B:
0: -45,231,153,-2,-302,-83,-148,7,90,-42,131,41,-114,52,-303,-17,156,-79,-14,23,-59,-27,-55,190,71,-191,-87,122,32,-287,0,-185,197,150,9,25,-7,-1,132,24,37
1: 16,216,253,-83,-203,-57,-152,37,31,-76,29,109,-73,48,-233,38,64,6,-140,20,-28,11,-341,84,-28,-46,-6,52,-22,-94,44,-58,174,17,27,-40,-145,53,89,-7,33
2: -461,256,-475,242,-720,-574,388,-283,179,-113,-173,-437,-244,-202,204,643,123,-436,-57,-168,-376,2,613,-88,12,206,-18,390,20,208,-158,56,-43,-376,176,121,513,-96,32,-220,-25
3: 273,306,559,-77,-238,248,-443,88,225,-104,251,350,-353,137,-474,-78,79,258,-107,126,-69,141,-560,505,214,-195,-58,145,79,-346,12,-335,355,335,-175,-76,-503,191,159,38,7
4: -464,422,-204,24,-141,320,163,-207,47,286,-291,10,-141,-110,173,586,-68,-263,-350,-109,-204,127,-14,-18,-14,100,-270,-170,15,38,-188,-296,-374,-249,66,-86,31,-95,26,113,19
5: -480,300,-381,90,-288,-95,315,-229,159,157,-251,-69,-208,-230,231,763,-18,-466,-228,-222,-249,21,139,-212,-145,81,-287,13,-22,123,-80,-324,-227,-223,338,-199,367,-75,148,-124,-38
6: -598,-234,56,73,-598,-671,142,-130,113,-39,-267,-596,-167,35,231,31,34,-562,-176,-27,-423,-292,371,-271,-101,293,281,540,220,662,-173,526,115,-304,-191,376,396,-300,-21,-178,236
7: -94,-52,-18,-143,243,-147,-2,84,-397,-70,8,-26,555,107,-296,-573,174,-129,-2,58,381,-378,-322,-264,-336,-97,97,-282,-147,-59,353,387,83,45,220,-2,122,-64,51,146,142
8: 237,-158,-179,-93,308,376,-262,-29,-406,43,298,34,313,-143,-85,-666,-285,350,-177,-147,593,-254,-689,144,9,67,-133,-118,47,87,490,393,-216,164,287,-214,-98,229,47,44,-323
9: -123,-49,74,-239,196,112,-178,147,-547,220,-48,-128,524,85,-270,-740,11,-95,-46,116,381,-374,-500,-111,-189,14,5,-256,-95,-74,239,419,-317,55,73,73,63,-21,-22,198,-23
10: -455,-258,15,97,-520,-730,154,-159,121,-209,-168,-519,-100,15,266,58,-2,-388,-231,-128,-308,-244,349,-318,-130,269,321,512,210,707,-62,601,307,-369,-92,313,333,-277,-22,-200,235
11: 129,-342,-91,-108,342,492,-334,0,-271,227,304,69,96,-149,-118,-764,-302,100,-105,-88,499,-437,-841,181,-15,12,-244,-13,148,132,515,198,-289,503,286,-328,7,255,198,-38,-334
12: -396,455,-296,56,-116,219,262,-250,70,139,-292,59,-115,-157,226,744,-68,-199,-385,-172,-172,184,-22,-98,-83,144,-230,-196,-46,113,-118,-259,-269,-355,181,-162,21,-57,26,56,15
13: 219,-169,-108,12,248,698,-333,-132,-121,101,342,132,-111,-143,-73,-564,-326,344,-201,-76,391,-212,-779,464,188,110,-190,50,209,171,421,165,-215,422,112,-292,-275,334,126,4,-334
14: -63,41,23,-182,166,-13,-95,90,-519,18,-30,-116,583,103,-237,-608,55,42,-95,66,390,-258,-345,-144,-189,23,108,-276,-125,-49,233,506,-119,-124,75,124,-11,-51,-80,218,50
15: 268,140,494,-39,-264,350,-581,55,260,30,441,274,-421,65,-376,-226,-83,285,-129,-12,0,83,-428,604,374,-306,-226,286,262,-369,16,-399,291,477,-161,-67,-387,141,205,21,-121
16: -509,-41,-209,217,-621,-715,335,-237,179,-260,-205,-522,-172,-4,159,236,196,-481,-72,-28,-399,-199,545,-178,-91,274,303,476,111,520,-98,446,248,-321,-64,297,394,-200,-8,-185,239
17: 39,-30,-60,-182,255,112,-127,75,-536,48,43,-54,541,12,-211,-654,-42,106,-95,17,488,-295,-550,-95,-183,61,28,-272,-121,-6,361,484,-212,-17,198,-30,-9,73,-29,148,-94
18: -64,90,-25,-124,175,-76,4,52,-451,-110,-32,-65,579,127,-280,-527,167,25,-57,90,362,-241,-265,-154,-234,0,168,-304,-167,-69,262,483,28,-122,95,104,-25,-54,-63,223,137
19: 63,473,301,-26,-361,23,-178,37,77,-120,61,131,-141,135,-429,67,231,96,-36,157,-123,155,-177,356,145,-110,19,51,-55,-389,-96,-191,205,44,-154,89,-289,82,37,106,71
20: 241,519,424,18,-369,171,-322,36,239,-205,251,305,-314,170,-565,40,257,263,-7,179,-126,235,-241,600,283,-249,-24,113,14,-557,-73,-391,409,260,-217,31,-478,163,110,114,64
21: -434,105,-389,249,-692,-702,381,-273,190,-249,-155,-476,-215,-134,187,473,153,-420,-50,-129,-366,-85,583,-135,-40,252,151,461,53,378,-87,269,145,-362,113,179,470,-112,23,-246,70
22: 96,-102,-212,-75,235,246,-201,6,-409,95,293,-27,393,-76,-225,-717,-93,140,-13,-77,545,-331,-404,111,-17,-109,-169,-151,11,-165,418,268,-189,254,277,-117,90,114,80,112,-225
23: -504,286,-342,104,-609,-318,280,-213,95,143,-295,-358,-247,-223,264,681,-31,-452,-184,-170,-372,37,317,-124,-8,249,-149,263,15,225,-220,-61,-322,-394,161,47,426,-81,21,-175,-99
24: -445,375,-301,82,-87,200,259,-242,138,160,-222,82,-142,-128,142,644,21,-329,-281,-147,-174,68,53,-95,-109,3,-277,-176,-12,17,-74,-374,-177,-152,213,-188,128,-92,120,52,68
25: 270,544,370,15,-352,77,-260,26,200,-284,235,303,-232,151,-529,107,256,308,-31,133,-82,266,-223,513,230,-220,12,72,-39,-519,-40,-318,451,143,-149,21,-465,159,82,101,66
26: -289,-89,62,14,-63,-367,96,-72,-100,-244,-83,-209,274,176,-67,-287,179,-181,-158,26,23,-254,104,-246,-220,38,314,25,43,297,110,526,369,-193,-78,240,60,-245,-29,99,359
27: -79,-51,-28,-125,168,-141,-61,68,-391,-48,83,-79,539,92,-256,-590,118,-58,-28,-2,388,-330,-197,-199,-231,-133,60,-220,-80,-103,300,386,84,17,182,62,129,-104,26,164,100
28: -487,478,-525,200,-492,-187,441,-300,142,26,-291,-209,-223,-213,174,832,124,-417,-129,-121,-339,108,393,-46,-34,197,-159,78,-80,67,-170,-203,-249,-356,222,-44,350,-32,43,-96,-27
29: -600,248,-370,146,-549,-444,461,-208,154,35,-409,-329,-274,-153,107,647,219,-710,-4,17,-456,-135,260,-198,-198,288,-10,225,-91,271,-125,-49,-212,-230,190,-14,502,-31,101,-224,57
30: 352,339,463,-12,-279,340,-493,24,221,-131,384,315,-352,98,-415,-97,-4,451,-155,35,-2,236,-413,650,378,-221,-105,192,154,-404,-6,-310,355,287,-208,-24,-557,189,107,81,-77
31: 225,36,-344,25,216,451,-172,-117,-390,-27,331,-1,306,-121,-159,-607,-157,416,-92,-87,560,-158,-420,343,143,47,-117,-138,25,-95,416,349,-224,140,203,-120,-135,241,-12,140,-306
32: -8,186,155,-10,-339,-105,-218,-6,71,-33,196,-7,-88,14,-190,-12,22,39,-114,-99,-15,31,13,173,142,-199,-120,180,105,-237,-28,-122,204,38,10,69,-6,-52,92,20,-24
33: -86,45,11,-99,147,-177,31,21,-363,-191,-36,-72,537,144,-204,-439,154,21,-123,42,303,-219,-187,-224,-256,4,225,-247,-121,48,241,520,181,-188,73,128,-32,-114,-64,191,208
34: -302,185,-133,20,-41,149,70,-166,131,134,-70,109,-124,-112,122,407,-86,-215,-307,-210,-67,3,-91,-108,-93,-69,-270,-81,72,63,15,-286,-40,-54,220,-199,88,-92,155,8,32
35: 259,-160,-199,89,252,634,-288,-170,-21,-5,465,193,-137,-156,-130,-522,-245,343,-130,-118,416,-219,-632,489,193,-24,-229,64,218,54,482,47,-34,526,200,-346,-214,328,200,-16,-307
36: 141,355,433,-82,-387,-23,-344,95,112,-70,187,151,-178,114,-398,0,107,148,-84,48,-79,148,-218,331,191,-221,-67,153,37,-410,-89,-251,281,107,-123,74,-263,41,86,56,9
37: -519,339,-326,76,-520,-197,287,-206,75,195,-341,-279,-234,-216,249,716,-33,-455,-212,-144,-357,57,216,-131,-39,247,-184,156,-17,194,-222,-129,-383,-384,163,-4,365,-72,26,-134,-87
38: -464,397,-259,61,-38,279,266,-224,109,189,-289,102,-139,-94,94,598,52,-353,-267,-63,-189,49,-54,-69,-133,58,-236,-229,-46,34,-79,-350,-244,-126,158,-191,63,-57,104,84,99
39: 234,-112,-78,37,224,724,-333,-145,-48,65,354,188,-180,-129,-105,-488,-292,362,-202,-62,343,-157,-760,519,218,81,-193,57,213,124,393,78,-147,445,79,-301,-334,341,141,9,-305
40: 74,106,-156,-58,186,-114,10,-15,-426,-256,131,-28,622,67,-223,-463,109,223,-99,-56,479,-152,-138,-129,-173,-67,137,-293,-142,-108,334,497,182,-186,204,65,-35,-43,-67,207,75
41: 160,-317,-140,-82,322,484,-334,-29,-274,194,351,57,119,-168,-86,-736,-324,177,-126,-140,528,-387,-759,198,29,-2,-257,-5,160,111,509,211,-265,444,298,-309,1,242,176,-28,-356
42: -529,-119,-184,208,-704,-764,236,-219,203,-173,-113,-588,-205,-35,203,192,116,-502,-78,-117,-399,-216,663,-172,-15,177,205,587,210,471,-144,388,238,-283,-60,338,501,-269,19,-209,180
43: -419,371,-376,105,-125,96,307,-264,161,105,-206,72,-149,-185,193,746,0,-322,-287,-216,-168,89,94,-149,-131,16,-285,-141,-28,55,-46,-366,-140,-208,306,-234,191,-77,132,-8,31
44: 341,468,371,60,-304,322,-381,-23,261,-233,370,345,-356,126,-508,-13,147,431,-71,109,-40,269,-291,716,376,-241,-61,141,88,-509,-13,-367,425,303,-212,-15,-569,212,106,116,-12
45: 310,77,-34,147,-17,636,-382,-181,157,-68,537,231,-325,-79,-222,-330,-163,471,-136,-87,229,23,-381,735,423,-138,-231,184,277,-189,250,-166,134,486,-15,-193,-384,284,161,48,-250
46: -460,-175,41,107,-348,-583,205,-165,76,-280,-209,-422,10,136,125,-64,146,-356,-195,15,-264,-256,300,-267,-179,248,424,321,144,627,-30,641,375,-320,-190,344,168,-279,-53,-55,385
47: 285,262,291,51,-130,473,-377,-58,226,-129,350,330,-371,65,-388,-147,19,365,-114,81,28,116,-482,659,314,-144,-95,134,149,-275,107,-276,280,407,-149,-125,-519,253,147,70,-65
48: 230,299,519,-40,-374,108,-476,100,275,-70,368,275,-357,131,-517,-96,130,173,-11,65,-86,116,-262,520,286,-381,-157,236,134,-547,-42,-467,419,413,-146,-4,-319,95,207,39,-5
49: 294,358,428,5,-214,376,-403,11,227,-143,307,345,-360,127,-483,-106,100,342,-84,140,-37,170,-470,648,301,-184,-55,126,98,-387,26,-322,336,364,-212,-61,-556,226,131,91,-11
50: -488,432,-521,203,-529,-260,428,-289,153,22,-262,-241,-231,-220,172,799,127,-449,-100,-137,-345,73,426,-65,-35,174,-163,132,-64,68,-160,-197,-222,-328,243,-34,411,-42,62,-128,-37
51: 79,39,-131,-140,288,130,-62,40,-530,-50,50,-12,561,16,-246,-611,20,164,-74,42,511,-259,-525,-52,-187,74,69,-322,-164,-32,395,497,-154,-36,211,-50,-63,111,-41,168,-72
52: -494,215,-324,184,-745,-554,342,-238,95,-84,-293,-528,-228,-129,203,500,105,-427,-97,-53,-433,-22,487,-68,18,369,129,422,25,369,-218,272,-125,-458,-7,247,397,-91,-62,-191,16
53: -511,258,-218,-1,-156,145,165,-176,111,343,-257,-4,-185,-183,232,624,-111,-448,-315,-207,-211,7,-20,-193,-117,21,-369,-78,42,93,-126,-390,-340,-151,242,-194,261,-127,144,-23,-21
54: -557,153,-241,131,-757,-536,274,-193,91,46,-320,-552,-261,-129,220,457,57,-520,-104,-53,-465,-73,432,-102,11,348,72,453,65,376,-256,221,-213,-403,-25,250,452,-126,-37,-204,0
55: 69,225,-45,71,-175,-76,-41,-102,69,-238,191,87,-24,-18,-170,72,83,128,-115,-102,79,41,-56,143,41,-107,-28,56,11,-129,136,-23,306,-6,135,-56,-79,46,90,7,12
56: 306,171,498,-44,-249,298,-552,60,249,-32,428,303,-387,67,-393,-185,-60,316,-129,-9,13,104,-461,563,329,-294,-190,256,215,-368,43,-373,344,434,-127,-86,-412,160,198,12,-106
57: -378,337,-235,59,4,233,232,-212,119,113,-212,142,-112,-94,81,539,38,-284,-272,-102,-126,35,-98,-89,-149,19,-220,-214,-36,46,-5,-315,-125,-101,204,-222,43,-45,125,60,95
58: -456,-264,111,64,-414,-598,80,-135,67,-177,-154,-486,-16,95,220,-104,-1,-324,-268,-84,-254,-247,310,-281,-108,227,351,426,239,667,-79,645,319,-350,-205,379,213,-327,-59,-85,304
59: -452,-66,-139,186,-566,-716,301,-236,125,-330,-216,-518,-94,20,216,197,125,-344,-178,-59,-347,-152,475,-222,-99,337,390,448,122,639,-87,610,307,-456,-115,341,275,-221,-76,-158,263
60: 284,-2,7,72,141,686,-333,-150,76,-45,392,265,-276,-78,-186,-368,-198,410,-186,-27,256,-62,-683,604,264,17,-154,87,208,25,333,-38,34,458,16,-278,-432,341,153,21,-231
61: -533,-265,141,43,-441,-582,72,-112,51,-96,-204,-529,-28,123,191,-151,33,-419,-234,-24,-301,-288,330,-270,-103,225,342,428,242,639,-129,626,238,-309,-262,423,250,-351,-60,-63,326
62: 223,-204,-280,56,249,553,-287,-140,-153,66,468,91,9,-190,-103,-623,-272,302,-101,-161,500,-277,-554,401,172,-44,-270,44,200,9,495,123,-146,472,268,-305,-69,282,175,-6,-364
63: -496,249,-384,100,-419,-281,341,-214,165,119,-272,-178,-244,-240,224,745,17,-541,-158,-197,-310,-30,189,-236,-154,137,-225,140,-30,186,-86,-237,-218,-242,337,-151,465,-59,146,-205,-53
64: 258,-234,-69,30,149,662,-472,-126,-26,149,526,122,-190,-183,-36,-575,-416,391,-223,-213,401,-181,-611,516,319,-64,-328,189,342,54,377,17,-122,498,131,-271,-196,259,180,-26,-398
65: 330,249,570,-76,-273,146,-502,102,256,-126,367,349,-340,111,-451,-85,31,296,-115,21,-20,144,-476,470,239,-302,-116,209,126,-395,37,-373,460,352,-105,-85,-433,152,194,2,-30
66: 220,-176,-39,79,119,620,-401,-139,114,79,505,196,-301,-133,-140,-474,-264,273,-135,-131,287,-192,-561,548,281,-129,-302,198,316,-14,365,-133,22,619,115,-305,-198,269,251,-37,-291
67: -499,-135,-3,152,-457,-544,170,-189,105,-218,-154,-490,-46,131,115,-79,156,-363,-158,12,-304,-232,483,-144,-54,193,363,394,206,514,-110,562,323,-278,-255,419,215,-310,-61,-23,355
68: 158,-78,-293,-24,284,328,-149,-59,-372,5,294,28,333,-109,-195,-648,-104,225,-39,-76,559,-293,-490,175,-12,-21,-134,-159,-4,-74,482,297,-168,250,306,-195,0,207,80,83,-249
69: -456,485,-311,91,-128,293,269,-253,96,185,-277,56,-147,-114,125,667,34,-275,-288,-91,-208,138,67,0,-43,73,-253,-205,-35,-15,-146,-348,-284,-221,122,-133,45,-64,54,107,57
70: 193,-279,-174,29,280,584,-320,-114,-79,118,435,142,-96,-178,-107,-617,-287,207,-108,-130,438,-334,-694,374,125,-42,-285,78,227,86,504,49,-134,584,262,-368,-74,295,238,-54,-338
71: -324,-303,174,-38,-146,-479,-47,-33,-52,-120,-15,-299,201,124,82,-328,-7,-239,-245,-125,1,-310,132,-352,-191,-12,220,208,192,419,74,524,369,-181,-56,259,197,-341,15,4,291

289,-407,15,-78,148,220,150,13,86,-216,-50,-46,84,50,-14,-448,-89,230,-102,-27,150,-120,-36,18,-20,-33,331,-230,124,-149,51,284 : 4
-519,354,-53,461,82,265,-387,-348,-278,72,166,-192,-345,17,-158,297,383,-93,276,112,51,269,640,-14,-396,-318,-189,17,-408,217,84,-309 : 45
113,-86,-24,-377,-68,130,176,89,-219,-428,-228,-186,-117,403,-216,-198,23,-59,-261,52,147,-50,-262,-237,-82,-168,131,-146,-353,-28,41,242 : 11
-213,196,-85,111,-132,-22,-194,-177,-74,42,47,-110,-224,-91,60,181,136,-41,80,176,-76,151,229,-114,-118,-100,-88,77,-92,103,84,-193 : 31
-88,37,-179,-85,-352,-317,3,24,172,-76,-83,-62,-41,-110,188,22,-33,-111,108,77,-179,12,-62,-74,165,179,-35,83,210,-13,146,-76 : 9
-214,-47,22,330,296,20,-411,-62,271,-55,323,3,-430,-415,17,134,372,366,487,-139,-198,148,507,150,-328,179,-50,-212,-225,17,353,-102 : 2
-254,106,-79,121,-57,-32,-199,-176,-88,20,94,-98,-186,-40,58,171,73,27,42,128,-54,134,130,-61,-123,-102,-75,32,-137,94,75,-168 : 55
-235,-132,-98,92,-173,-347,-121,31,299,-157,132,-2,-5,-195,133,66,-5,159,163,19,-189,-20,-129,138,-47,254,16,-12,80,-16,339,-22 : 63
-281,16,-86,288,-103,-215,-280,-170,235,147,192,-74,-5,-292,133,191,87,160,326,33,-124,68,225,146,-37,67,-69,-8,94,28,274,-160 : 13
-286,28,-4,209,108,18,-276,-98,36,-112,185,-108,-243,-103,-99,150,263,184,251,-25,-54,109,243,69,-289,-32,-60,-131,-328,58,281,-63 : 34
351,-134,-35,-592,-69,-43,127,206,50,-407,-238,-43,-332,149,9,-168,-35,66,-260,71,-55,-60,-296,-343,22,121,163,-136,-178,-72,47,237 : 38
-429,-88,-171,385,-256,-380,-198,-141,334,54,207,30,156,-267,260,129,-101,86,235,94,-173,2,22,271,-7,235,-3,118,344,39,282,-186 : 68
246,-164,-97,-469,-168,-279,89,161,142,-214,-109,34,-227,-76,261,-87,-184,110,-236,103,-210,-23,-395,-262,172,235,97,-11,101,-78,36,80 : 43
-405,105,-41,354,-14,112,-197,-249,-167,5,138,-205,-3,53,-146,121,195,8,176,61,96,115,266,95,-239,-271,-73,-32,-246,96,174,-121 : 65
-532,232,-78,469,-73,-125,-409,-282,33,204,264,-167,-103,-246,4,375,274,72,438,37,-100,192,423,148,-186,-110,-231,21,-164,126,291,-300 : 10
363,-353,-20,-360,-21,203,324,37,-131,-287,-244,-126,166,344,-59,-470,-237,52,-397,74,247,-155,-341,-165,102,-181,334,-165,54,-137,-95,343 : 17
169,-31,-47,-360,-188,81,172,47,-143,-332,-249,-138,-100,282,-96,-182,-23,-99,-296,183,97,-48,-210,-271,-42,-120,158,-27,-142,-13,17,178 : 19
-223,-125,-230,191,-438,-423,2,-181,236,210,42,-10,392,-170,396,9,-367,-35,1,191,-100,-53,-196,144,302,117,52,208,631,-14,66,-164 : 39
27,-43,-113,-239,-230,-264,43,101,96,-186,-62,-42,-154,-85,159,-24,-34,10,-43,68,-195,19,-221,-154,101,163,2,18,46,-39,132,4 : 53
225,-437,-29,-134,163,82,126,56,96,-221,-6,4,10,35,92,-383,-171,250,-127,-76,50,-91,-172,6,52,66,268,-221,117,-145,11,223 : 5
-395,-46,-115,426,-12,-104,-247,-194,142,66,229,-25,-21,-200,136,95,46,106,277,12,-89,88,256,209,-114,63,-32,4,111,55,181,-190 : 62
-379,267,36,406,144,76,-491,-222,31,102,293,-168,-392,-331,-133,362,522,207,510,-5,-113,239,638,63,-394,-120,-211,-109,-432,118,366,-226 : 30
-41,20,-95,71,50,262,34,-174,-322,15,-47,-156,-126,121,22,-166,31,-114,-38,34,87,136,221,-151,24,-277,3,-39,-36,16,-180,-89 : 15
-134,-142,-118,62,16,75,-18,-107,-40,-128,-31,-79,-10,194,16,-127,-92,-13,-17,-4,100,-7,35,18,-15,-60,101,-91,6,10,-23,18 : 7
-51,51,-83,94,-1,201,-50,-194,-179,45,-37,-150,-104,58,10,-77,62,-68,32,74,86,102,275,-109,-19,-226,17,-33,-17,30,-75,-79 : 52
42,-41,-114,81,69,265,52,-223,-295,150,-45,-140,-46,65,124,-215,-73,-83,-50,28,101,127,237,-144,147,-290,33,-39,135,-17,-265,-103 : 36
421,-463,18,-360,7,207,397,133,-67,-428,-212,-79,171,279,-74,-598,-207,124,-413,54,207,-191,-412,-118,30,-91,410,-189,77,-184,-6,429 : 23
265,-201,-138,-452,-215,-342,105,138,207,-131,-118,63,-150,-117,363,-109,-281,97,-230,107,-229,-42,-409,-237,282,280,113,20,275,-95,-11,51 : 35
-8,-89,-195,-121,-393,-347,71,-74,141,81,-88,-33,185,-62,333,-26,-320,-55,-135,193,-99,-44,-279,-72,308,93,63,147,438,-34,-4,-71 : 51
192,-171,-176,-383,-236,-392,89,164,248,-140,-98,82,-193,-177,400,-98,-241,46,-122,58,-299,-15,-339,-204,300,364,64,39,318,-89,10,-4 : 27
148,-318,-38,-45,49,63,102,24,121,-181,-32,-64,75,12,18,-326,-62,162,14,-64,66,-89,-40,41,40,28,216,-187,121,-127,101,197 : 6
-496,368,-70,278,12,119,-347,-180,-195,-110,102,-185,-460,31,-189,316,447,-125,321,37,-55,248,510,-65,-372,-157,-233,-14,-518,195,184,-251 : 0
-173,-87,-100,166,30,71,-112,-178,-17,-3,43,-81,-19,70,47,-37,-45,39,56,28,74,35,150,42,-43,-88,62,-68,24,30,5,-55 : 57
131,-21,-43,-340,-112,6,41,50,-40,-278,-171,-108,-210,171,-50,-64,16,0,-177,121,21,-18,-142,-244,-53,-32,101,-73,-193,-5,66,128 : 18
399,-215,-32,-570,-21,-60,120,180,88,-320,-193,-14,-278,82,93,-198,-116,149,-274,57,-63,-68,-320,-311,87,133,190,-150,-70,-103,11,229 : 26
